grid =
[[128 134 133 128 128 122 125 126 127 130 129 125 127]
 [117 146 142 131 129 113 119 127 119 140 130 138 136]
 [121 134 137 125 127 113 129 127 133 134 124 114 123]
 [121 128 139 122 131 110 129 129 138 134 128 113 124]
 [120 133 135 122 131 110 129 129 139 136 133 110 119]
 [133 120 113 132 129 153 127 130 119 116 128 149 136]
 [126 130 133 126 127 122 122 128 126 133 125 125 131]
 [121 134 138 125 124 113 127 129 135 137 130 114 120]
 [119 133 142 124 122 113 128 123 138 137 127 112 124]
 [125 136 132 129 131 123 123 129 122 128 130 130 128]]
Rows and columns are counted from 1.
(1, 1) -> 128
(1, 13) -> 127
(9, 7) -> 128
(4, 3) -> 139
(6, 1) -> 133
(2, 10) -> 140
(10, 1) -> 125
(2, 1) -> 117
(4, 11) -> 128
(2, 4) -> 131
(4, 8) -> 129
(9, 3) -> 142
(4, 6) -> 110
(5, 5) -> 131
(3, 6) -> 113
(2, 13) -> 136
(2, 8) -> 127
(10, 12) -> 130
(8, 5) -> 124
(7, 9) -> 126
(7, 7) -> 122
(9, 2) -> 133
(1, 8) -> 126
(5, 10) -> 136
(3, 13) -> 123
(5, 11) -> 133
(6, 12) -> 149
(5, 12) -> 110
(3, 8) -> 127
(7, 13) -> 131
(8, 3) -> 138
(6, 8) -> 130
(6, 6) -> 153
(3, 5) -> 127

B =
[[135 137 104 135 120 128 140 128 119 131 140 129 128]
 [135 122 122 129 130 124 118 143 133 117 136 127 111]
 [132 124 128 144 121 122 127 133 131 124 132 115 132]
 [130 118 153 127 138 125 116 131 129 125 125 128 136]
 [143 128 118 139 119 120 141 109 126 128 132 137 128]]
Indices start at 1.
row 1 col 1 = 135
row 3 col 9 = 131
row 3 col 7 = 127
row 4 col 13 = 136
row 3 col 12 = 115
row 4 col 4 = 127
row 3 col 10 = 124
row 5 col 9 = 126
row 4 col 11 = 125
row 1 col 4 = 135
row 4 col 10 = 125
row 5 col 10 = 128
row 2 col 13 = 111
row 5 col 11 = 132
row 4 col 12 = 128
row 2 col 12 = 127
row 2 col 9 = 133
row 3 col 11 = 132
row 1 col 8 = 128
row 5 col 3 = 118
row 2 col 3 = 122

x =
[[101 146 143 123 120 138 118 137 144 128  98]
 [128 138 142 122 113 128 106 123 122 149 120]
 [115 136 124 135 108 119 111 137 142 100 109]
 [109 131 123 130 107 118 108 130 147 103 111]
 [122 139 136 118 122 123 112 118 127 147 126]
 [119 149 131 110 123 134 119 108 139 123 120]]
Indices start at 1.
row 1 col 1 = 101
row 4 col 6 = 118
row 3 col 6 = 119
row 6 col 2 = 149
row 2 col 11 = 120
row 2 col 7 = 106
row 2 col 4 = 122
row 3 col 11 = 109
row 6 col 6 = 134
row 5 col 3 = 136
row 2 col 5 = 113
row 4 col 8 = 130
row 6 col 8 = 108
row 2 col 8 = 123
row 1 col 11 = 98
row 4 col 1 = 109
row 6 col 10 = 123
row 6 col 3 = 131
row 4 col 9 = 147

X =
[[121 123 120 141 131 133 132 131 133 128 118 136 128 125 117 139]
 [131 126 118 126 120 126 127 133 128 136 134 130 128 114 126 128]
 [130 119 132 125 132 135 121 132 121 135 122 140 117 128 128 143]
 [121 134 121 134 120 118 139 140 121 132 129 125 147 152 122 115]
 [136 114 139 120 126 130 123 127 117 130 141 121 123 127 131 140]
 [118 134 116 132 126 124 124 128 133 133 127 121 126 122 132 139]
 [122 126 135 117 121 113 126 123 132 123 126 137 131 130 127 141]
 [127 124 144 114 128 142 130 126 131 123 137 131 127 124 141 117]]
Rows and columns are counted from 1.
(1, 1) = 121
(1, 4) = 141
(6, 10) = 133
(7, 10) = 123
(5, 11) = 141
(8, 10) = 123
(4, 6) = 118
(1, 10) = 128
(5, 5) = 126
(3, 3) = 132
(3, 7) = 121
(6, 4) = 132
(8, 2) = 124
(4, 16) = 115
(7, 7) = 126
(1, 14) = 125
(2, 3) = 118
(3, 16) = 143
(2, 11) = 134
(5, 10) = 130
(2, 15) = 126
(3, 10) = 135
(8, 7) = 130
(4, 4) = 134
(1, 9) = 133
(1, 16) = 139
(7, 4) = 117
(7, 1) = 122
(7, 3) = 135
(8, 9) = 131
(2, 9) = 128
(3, 5) = 132
(5, 15) = 131
(3, 2) = 119
(1, 6) = 133
